Below is a small trained network, with its code and all its weights. Each question gives an input and a target symbol and asks what happens when units are switched off, that is, made to give their printed mean instead of their output.

import numpy as np


def w(rows, s, z=0):
    codes = np.array(rows[::2]) - 128.0
    scale = np.full(codes.shape[1], s)
    scale[-1] = z or s
    return codes * scale


def norm(h):
    return h / np.sqrt((h * h).mean(-1, keepdims=True) + 1e-5)


def f(y):
    return np.maximum(y, 0)


def softmax(a):
    e = np.exp(a - a.max(-1, keepdims=True))
    return e / e.sum(-1, keepdims=True)


def log_softmax(a):
    a = a - a.max(-1, keepdims=True)
    return a - np.log(np.exp(a).sum(-1, keepdims=True))


def net(x, mask):
    ids = ['αβγδεζλξτψω'.index(c) for c in x.split()]
    T = len(ids)
    res = E[ids] + P[:T]
    u = 0
    for l in range(2):
        q, k, v = (norm(res) @ M[l].T for M in (Q, K, V))
        z = softmax(np.where(np.tri(T) > 0, q @ k.T / 2**0.5, -1e9)) @ v
        res = res + np.where(mask[u], z, O[l][:, -1]) @ O[l][:, :-1]
        u += 1
        y = f(norm(res) @ A[l][:, :-1].T + A[l][:, -1])
        res = res + np.where(mask[u : u + 4], y, B[l][:, -1]) @ B[l][:, :-1]
        u += 4
    return log_softmax(norm(res)[-1] @ U[:, :-1].T + U[:, -1])


Q, K, V, O, A, B = {}, {}, {}, {}, {}, {}
E = w([
[97,141,123],'α',
[133,82,128],'β',
[141,159,154],'γ',
[175,138,204],'δ',
[107,113,121],'ε',
[129,107,94],'ζ',
[113,199,185],'λ',
[75,84,62],'ξ',
[146,88,146],'τ',
[49,235,133],'ψ',
[73,147,252],'ω',
],0.026)
P = w([
[60,119,254],'0',
[139,185,73],'1',
[68,155,219],'2',
[142,176,79],'3',
[68,164,210],'4',
[145,162,82],'5',
[69,168,208],'6',
[150,161,83],'7',
[69,175,203],'8',
[155,152,91],'9',
],0.0077)
Q[0] = w([
[215,165,43],'L0H1',
[33,254,121],'L0H1',
],0.0075)
K[0] = w([
[228,232,64],'L0H1',
[88,254,183],'L0H1',
],0.0075)
V[0] = w([
[37,96,215],'L0H1',
[4,81,238],'L0H1',
],0.0045)
O[0] = w([
[171,249,119,224],'L0H1',
[98,91,88,254],'L0H1',
],0.012,0.0037)
A[0] = w([
[185,191,96,94],'L0N1',
[156,201,189,103],'L0N2',
[247,121,161,250],'L0N3',
[255,139,124,70],'L0N4',
],0.0099,0.0024)
B[0] = w([
[135,64,196,172],'L0N1',
[182,150,186,254],'L0N2',
[48,22,79,234],'L0N3',
[1,147,207,175],'L0N4',
],0.012,0.0041)
Q[1] = w([
[116,2,96],'L1H1',
[221,2,162],'L1H1',
],0.014)
K[1] = w([
[20,65,175],'L1H1',
[116,49,252],'L1H1',
],0.012)
V[1] = w([
[100,253,201],'L1H1',
[45,36,193],'L1H1',
],0.005)
O[1] = w([
[136,137,96,174],'L1H1',
[195,213,2,255],'L1H1',
],0.0059,0.0026)
A[1] = w([
[165,231,214,101],'L1N1',
[105,235,103,110],'L1N2',
[2,175,22,3],'L1N3',
[64,9,168,149],'L1N4',
],0.0057,0.0055)
B[1] = w([
[201,91,6,234],'L1N1',
[142,134,140,218],'L1N2',
[129,82,183,208],'L1N3',
[157,122,114,255],'L1N4',
],0.014,0.0032)
U = w([
[101,215,72,204],'α',
[196,157,44,207],'β',
[250,146,127,207],'γ',
[241,78,206,3],'δ',
[24,172,170,27],'ε',
[112,76,176,66],'ζ',
[187,186,162,226],'λ',
[58,122,91,119],'ξ',
[245,41,93,33],'τ',
[83,190,82,253],'ψ',
[140,144,204,155],'ω',
],0.02,0.0046)

Each question gives the input, a string of symbols that net reads in full, and the target symbol t.
The units are the heads (2 rows each of Q, K, V and O) and the neurons (one row each of A and B). Each row of codes is followed by its name. A weight is (code - 128) times the scale printed after its matrix; where a second scale follows, it is the last column's (O, A, B and U).
mask holds one flag per unit, layer by layer, with each layer's heads first. A switched-off unit (its flag False) gives its mean, the last column of its rows in O or B, instead of its output. The means were averaged over made-up inputs and are rounded, as every weight is.
A unit's drop is (log p(t) with every unit on - log p(t) with that unit switched off) / (log p(t) with every unit on - log p(t) with every unit switched off).
The circuit of an input: a set's keep is (log p(t) with only the set's units on - log p(t) with every unit switched off) / (log p(t) with every unit on - log p(t) with every unit switched off). Starting from all 10 units, units are removed one at a time, each time the one whose removal leaves the highest keep (on an exact tie, the one counted first), for as long as the keep stays at least 0.8.
circuit, biggest first: the units of the circuit, biggest drop first
top k neurons: the k neurons with the biggest drops, biggest first
top k neurons in layer l: the k neurons of layer l with the biggest drops, biggest first
drop when u is switched off: that unit's drop, to one decimal
input ψ β β, target β: top 2 neurons => (L0N4; L1N3)
input α ε ω τ ω τ ζ λ τ γ, target δ: top 2 neurons in layer 0 => (L0N2; L0N1)
input α ζ ε β λ ζ ζ, target ζ: top 3 neurons in layer 0 => (L0N2; L0N3; L0N4)
input ε λ ε δ, target ω: top 3 neurons in layer 0 => (L0N4; L0N2; L0N3)
input α τ α, target α: top 2 neurons => (L0N3; L1N1)
input ξ λ ζ ψ β, target β: top 3 neurons => (L0N4; L0N3; L0N2)
input ω γ λ α, target ε: circuit, biggest first => (L1N1; L1N3)
input ζ δ γ, target γ: top neuron in layer 1 => (L1N1)
input α ε α, target α: top 3 neurons => (L0N3; L1N1; L0N2)
input α β α ξ ψ ψ α λ ε, target ε: circuit, biggest first => (L0N2; L0N3; L1N1)
input τ β ω λ ω α ω γ, target δ: top 3 neurons => (L0N2; L0N1; L0N4)
input α γ γ, target γ: top 2 neurons => (L1N1; L0N2)
input β τ τ ε β ψ β λ ε ε, target ζ: top 2 neurons in layer 0 => (L0N3; L0N2)
input α α ω ψ τ ε ε ε, target ζ: top neuron in layer 0 => (L0N2)
input ω δ ζ τ α β ζ, target ζ: top 2 neurons in layer 1 => (L1N3; L1N1)
input τ τ ξ ω, target λ: drop when L1N1 is switched off => 0.2
input δ δ β ε τ ζ τ λ, target γ: drop when L0N4 is switched off => 0.1
input ω ξ λ β β β ω ω γ δ, target ζ: drop when L0N4 is switched off => 0.5
